Below are the code and all the weights of a small trained network. Each question names an input and a target symbol and asks about switching units off, where a switched-off unit gives its printed mean instead of its output.

import numpy as np


def w(rows, s, z=0):
    codes = np.array(rows[::2]) - 128.0
    scale = np.full(codes.shape[1], s)
    scale[-1] = z or s
    return codes * scale


def norm(h):
    return h / np.sqrt((h * h).mean(-1, keepdims=True) + 1e-5)


def f(y):
    return np.maximum(y, 0)


def softmax(a):
    e = np.exp(a - a.max(-1, keepdims=True))
    return e / e.sum(-1, keepdims=True)


def log_softmax(a):
    a = a - a.max(-1, keepdims=True)
    return a - np.log(np.exp(a).sum(-1, keepdims=True))


def net(x, mask):
    ids = ['αβγδεζθμξπσψω'.index(c) for c in x.split()]
    T = len(ids)
    res = E[ids] + P[:T]
    q, k, v = (norm(res) @ M[0].T for M in (Q, K, V))
    z = softmax(np.where(np.tri(T) > 0, q @ k.T / 4**0.5, -1e9)) @ v
    res = res + np.where(mask[0], z, O[0][:, -1]) @ O[0][:, :-1]
    y = f(norm(res) @ A[0][:, :-1].T + A[0][:, -1])
    res = res + np.where(mask[1:25], y, B[0][:, -1]) @ B[0][:, :-1]
    return log_softmax(norm(res)[-1] @ U[:, :-1].T + U[:, -1])


Q, K, V, O, A, B = {}, {}, {}, {}, {}, {}
E = w([
[58,101,122,134,121,156,143,153],'α',
[119,161,4,150,131,97,148,77],'β',
[100,133,193,103,134,81,112,104],'γ',
[91,160,104,136,84,109,120,145],'δ',
[147,156,153,134,83,82,37,128],'ε',
[86,129,107,115,145,164,101,148],'ζ',
[114,104,98,176,100,97,101,124],'θ',
[89,86,158,117,156,141,129,115],'μ',
[140,146,145,90,167,112,91,106],'ξ',
[170,111,156,129,144,131,75,159],'π',
[131,129,136,123,180,74,129,156],'σ',
[88,142,165,162,115,175,138,98],'ψ',
[154,95,111,76,97,111,117,152],'ω',
],0.03)
P = w([
[8,251,158,89,42,2,3,163],'0',
[14,170,174,108,78,57,9,161],'1',
[24,145,166,118,92,66,20,153],'2',
[23,129,141,125,107,84,30,148],'3',
[21,97,127,143,117,92,39,144],'4',
[36,84,121,144,128,101,47,135],'5',
[50,84,109,151,134,112,59,138],'6',
[55,72,102,154,145,120,76,131],'7',
[67,60,98,161,148,134,89,125],'8',
[74,42,85,166,163,145,101,126],'9',
[89,42,75,168,170,149,116,119],'10',
[88,38,56,173,179,160,118,123],'11',
[101,48,38,167,190,175,128,126],'12',
],0.0067)
Q[0] = w([
[42,73,129,157,154,67,4,156],'head 0',
[73,96,114,130,134,128,130,119],'head 0',
[190,140,121,110,114,124,201,119],'head 0',
[53,132,129,161,171,118,95,164],'head 0',
],0.015)
K[0] = w([
[239,145,66,117,190,238,242,92],'head 0',
[157,147,103,128,174,147,98,116],'head 0',
[57,210,183,67,60,167,48,127],'head 0',
[205,112,48,143,110,165,146,2],'head 0',
],0.0088)
V[0] = w([
[134,54,92,45,56,131,123,127],'head 0',
[70,177,105,78,84,172,117,66],'head 0',
[65,117,118,165,152,96,177,115],'head 0',
[172,105,185,174,89,255,136,55],'head 0',
],0.0099)
O[0] = w([
[203,126,90,1,28,148,164,148,128],'head 0',
[173,174,107,135,119,255,167,98,179],'head 0',
[167,170,158,148,175,103,188,179,167],'head 0',
[89,168,154,119,94,172,61,135,2],'head 0',
],0.01,0.0092)
A[0] = w([
[140,109,99,127,185,187,154,124,93],'neuron 0',
[132,227,116,89,131,120,141,44,159],'neuron 1',
[140,199,102,151,107,83,192,142,1],'neuron 2',
[177,117,150,149,72,26,84,135,167],'neuron 3',
[167,124,59,123,119,101,185,64,107],'neuron 4',
[66,100,127,47,190,139,95,127,137],'neuron 5',
[189,100,141,124,194,128,113,79,116],'neuron 6',
[145,187,86,77,122,122,123,125,112],'neuron 7',
[108,136,214,32,201,94,195,65,109],'neuron 8',
[152,137,137,77,140,56,169,212,155],'neuron 9',
[84,95,132,93,109,86,34,134,101],'neuron 10',
[20,158,133,243,164,154,78,113,121],'neuron 11',
[135,93,226,99,132,137,185,185,122],'neuron 12',
[73,193,124,6,176,103,72,221,175],'neuron 13',
[74,130,71,185,64,179,148,173,139],'neuron 14',
[89,142,14,128,154,181,117,109,102],'neuron 15',
[71,155,104,147,103,85,112,163,165],'neuron 16',
[181,59,168,103,154,164,63,201,133],'neuron 17',
[92,145,250,235,150,165,81,109,137],'neuron 18',
[55,111,65,104,162,142,167,155,121],'neuron 19',
[75,132,138,202,65,116,114,78,191],'neuron 20',
[254,148,161,159,164,150,182,172,144],'neuron 21',
[169,68,123,85,70,109,188,137,125],'neuron 22',
[97,40,206,98,52,156,141,91,157],'neuron 23',
],0.0091,0.0053)
B[0] = w([
[124,126,143,135,114,148,52,173,202],'neuron 0',
[150,126,108,95,144,94,130,94,186],'neuron 1',
[115,126,193,164,99,100,136,96,155],'neuron 2',
[137,149,91,136,113,134,158,173,223],'neuron 3',
[97,141,244,156,110,208,62,95,207],'neuron 4',
[166,112,185,192,83,131,119,91,216],'neuron 5',
[122,107,155,108,136,89,109,190,195],'neuron 6',
[135,151,189,178,172,121,121,169,161],'neuron 7',
[130,157,134,95,73,153,88,191,225],'neuron 8',
[139,39,138,139,132,151,190,98,224],'neuron 9',
[61,170,67,114,110,133,161,84,198],'neuron 10',
[144,134,198,106,174,166,148,34,254],'neuron 11',
[49,200,79,196,117,92,79,188,184],'neuron 12',
[96,21,93,199,98,214,183,122,226],'neuron 13',
[133,150,123,91,168,134,103,150,226],'neuron 14',
[157,169,116,58,123,54,146,167,219],'neuron 15',
[148,113,173,149,148,183,63,114,197],'neuron 16',
[56,182,122,98,92,132,157,87,197],'neuron 17',
[165,143,75,120,253,201,128,114,237],'neuron 18',
[164,154,134,151,84,14,99,139,231],'neuron 19',
[160,71,107,99,126,189,79,139,211],'neuron 20',
[57,99,86,108,69,114,72,44,224],'neuron 21',
[184,154,158,46,96,242,255,132,185],'neuron 22',
[207,123,68,74,55,109,121,135,190],'neuron 23',
],0.0068,0.0063)
U = w([
[57,161,93,149,130,157,200,186,55],'α',
[96,186,70,106,136,79,167,66,135],'β',
[46,168,178,58,119,97,138,142,123],'γ',
[144,172,202,177,71,125,155,132,177],'δ',
[198,127,119,158,69,106,66,138,41],'ε',
[197,169,95,95,147,132,80,236,150],'ζ',
[228,73,119,239,79,173,121,180,12],'θ',
[126,125,169,215,68,192,76,250,66],'μ',
[220,75,200,91,121,107,16,136,56],'ξ',
[2,89,63,103,73,125,100,69,66],'π',
[125,53,149,160,168,50,156,147,218],'σ',
[113,141,139,148,202,216,145,108,252],'ψ',
[182,64,98,45,94,161,204,110,163],'ω',
],0.0074,0.0026)

Each question gives the input, a string of symbols that net reads in full, and the target symbol t.
The units are the heads (4 rows each of Q, K, V and O) and the neurons (one row each of A and B). Each row of codes is followed by its name. A weight is (code - 128) times the scale printed after its matrix; where a second scale follows, it is the last column's (O, A, B and U).
mask holds one flag per unit, heads first, then neurons. A switched-off unit (its flag False) gives its mean, the last column of its rows in O or B, instead of its output. The means were averaged over made-up inputs and are rounded, as every weight is.
A unit's drop is (log p(t) with every unit on - log p(t) with that unit switched off) / (log p(t) with every unit on - log p(t) with every unit switched off).
The circuit of an input: a set's keep is (log p(t) with only the set's units on - log p(t) with every unit switched off) / (log p(t) with every unit on - log p(t) with every unit switched off). Starting from the 12 units with the biggest drops (on a tie, the unit counted first), units are removed one at a time, each time the one whose removal leaves the highest keep (on an exact tie, the one counted first), for as long as the keep stays at least 0.8.
units of the circuit, in order: the units of the circuit, biggest drop first
most important unit: the unit with the biggest drop
k most important neurons: the k neurons with the biggest drops, biggest first
drop of u: that unit's drop, to one decimal
input ζ ζ σ μ ω π, target ω: units of the circuit, in order : (head 0; neuron 22)
input ζ ω σ π ξ μ π σ θ π ζ γ, target π: units of the circuit, in order : (head 0; neuron 10)
input δ ζ ω ω ε δ ξ μ ω μ γ, target ω: units of the circuit, in order : (head 0; neuron 22)
input σ σ π μ θ σ ζ ζ, target σ: units of the circuit, in order : (head 0; neuron 19; neuron 8)
input ζ ω ψ σ ψ γ, target ψ: units of the circuit, in order : (head 0; neuron 18)
input ζ ω ξ μ ε α μ ζ θ θ μ γ ζ, target μ: units of the circuit, in order : (head 0; neuron 5; neuron 19)
input ω μ ξ, target ω: units of the circuit, in order : (head 0; neuron 13)
input ε σ π δ ψ α, target ψ: units of the circuit, in order : (head 0; neuron 11; neuron 18)
input μ π ψ ε ξ β σ ζ ψ ω μ α γ, target γ: units of the circuit, in order : (head 0; neuron 8; neuron 21; neuron 12)
input θ α ψ ψ π ω ε σ, target ω: 2 most important neurons : (neuron 22; neuron 9)
input ξ ζ γ ζ δ γ π θ ξ, target π: units of the circuit, in order : (head 0; neuron 10; neuron 13)
input μ δ ζ ζ, target ζ: 2 most important neurons : (neuron 15; neuron 19)
input ψ π ψ π δ μ ζ ζ ε ζ β ξ, target ξ: most important unit : neuron 6
input ζ ω ζ σ θ ζ π γ ζ, target π: most important neuron : (neuron 13)
input σ π ω ψ, target ω: units of the circuit, in order : (head 0; neuron 23)
input ξ γ β ζ, target ζ: 3 most important neurons : (neuron 15; neuron 0; neuron 19)
input π δ ψ π π ε, target π: drop of neuron 10 : 0.4
input α δ ζ ω α δ σ ε, target σ: drop of head 0 : 1.1
input ε μ ζ ζ ξ ψ μ δ β μ ξ ζ π, target π: drop of neuron 17 : 0.3
input α μ ξ δ σ β ψ δ, target δ: drop of head 0 : 0.8
input ε ψ ζ σ μ α π ψ α ψ θ, target ψ: most important neuron : (neuron 11)
